array([ 41, -40,  32, -48, -17,  19,  -8]) → -40

array([[4977, 2871, 1926, 5316],
       [7919, 5435, 6033, 2473]]) → 2871

array([[778, 780, 708, 477, 708, 739],
       [379, 316, 516, 151, 334, 324]]) → 780

array([[5764, 6180, 8315, 5702, 7642, 7358, 4024],
       [4851, 7077, 6570, 3100, 6466, 4326, 4810]]) → 6180

array([ 46, -10,  49, -46]) → -10

array([-35, -44,  20, -33, -17,  31]) → -44

array([303, 961, 250, 853, 146, 497]) → 961

array([ 80,  51, 151,  10, 204,  44]) → 51
---
[-49 -20 -23   9] → 9, -49

[ 28 -37  38 -11] → -11, 28

[[ 40 -13 -36 -25]
 [ 28 -15 -33  34]
 [ 38 -36 -12 -29]] → -25, 38

[[-14 -10 -16  14]
 [ 33  44 -10   3]] → 14, 33

[[ -4   2  25   0   5 -36 -17]
 [-36   0 -26 -16 -39 -38  18]] → -17, -36

[-11  36  16  40 -12  12  -3] → -3, -11

[-11   0 -18   8   0   8 -44] → -44, -11
---
[[-15 -15 -15 -39  42 -24]
 [ -4   6  -4  -1  -1   3]
 [ 12   5  12  25 -32  31]] | -4

[[ 48 -41 -15  18  19]
 [-32  15  -1   2  -2]] | -32

[[ 18  31  25   8  47]
 [-13  -7  37 -34  13]] | -13

[[ 25  34   4 -14  23  11]
 [ 10  22 -16  39  15  -4]] | 10

[[ 49 -15   0   2  37  -9]
 [ 50 -40  10 -10   7 -12]
 [ 46   9  24  -6  12 -14]] | 50

[[-20 -26 -52 -41 -37 -13]
 [ 12   8  12 -18 -19 -46]] | 12

[[  2  37 -22  42   6  -1  -9]
 [  4  14 -47  -9   9  -8   7]
 [ -3  34  29  30   6   0  -9]] | 4

[[  2   4  -1   1   1   0  -3]
 [ 21  40 -17   4   6   3 -25]] | 21

[[-37 -45 -22 -47   3]
 [-42  22 -33  11 -32]
 [ -6  16   9  47 -19]] | -42
---
[-38 -20  37 -10  -3   2  30] -3
[ 35 -38   0  36] -38
[-36  16 -42   8  17] -42
[-39 -44  -4   0  18 -18] 0
[-23   6  13  17  53  22  40] 53
[  9 -37  40  -4] -37
[  7 -24  18  -4  39 -12 -22] 39
[-22 -33 -28  52  18] -28
---
[-31 -18 -23  35  27  17  22] -> 17

[[52 71 23 24 24]
 [38 87 43 62 62]] -> 24

[[8 8 7 0 7]
 [7 4 5 5 7]] -> 0

[[121 199  28 107]
 [120 200  35 108]] -> 28

[[41 12  8 61]
 [76 58 43 36]] -> 8

[[85  2  7 18 45 22]
 [89  7 19 17 39 14]
 [ 9 71 50 43 48 69]] -> 45

[ 26 -29 -25 -12  29] -> -12

[-16  -8 -33  48] -> -33
---
[[-733  754  663  224]
 [-733  858  979  224]]	858

[[-18 -27   9 -24 -11]
 [ 13   1 -21  37 -32]]	13

[[754 321 359 308 792]
 [385 249 757 545 668]
 [525 850 758 695 338]]	792

[-706  243 -899    8  701]	243

[166 598 698 591 883 244]	698

[[6351 5830 2822 6949 4255 8952 6244]
 [6324 5788 2869 6936 4297 8963 6387]]	8952

[[3 6 8 2 3]
 [6 5 3 3 4]
 [4 4 6 9 1]]	8
---
array([-13.15,  13.05,  -7.89,   1.97]) -> -7.89
array([-114.33,   80.91,  173.11, -164.68, -135.38,   97.56,  183.77]) -> 173.11
array([-0.09,  0.90,  1.07, -1.20, -0.41,  1.02]) -> 1.07
array([ 0.13, -0.05, -0.09, -0.14]) -> -0.09
array([  8.695,  14.928,   5.926, -16.813]) -> 5.926
array([-0.2, -1.2, -1.4,  1.1]) -> -1.4
array([ 11.22,  -9.79,  10.43, -12.86]) -> 10.43
array([ 0.122, -0.140, -0.093,  0.053, -0.085,  0.144]) -> -0.093
array([-1.0,  1.4, -0.7, -0.8, -0.5,  0.0,  0.8]) -> -0.7
array([-1.09,  1.56,  0.94,  1.11, -1.05,  1.04, -1.98]) -> 0.94
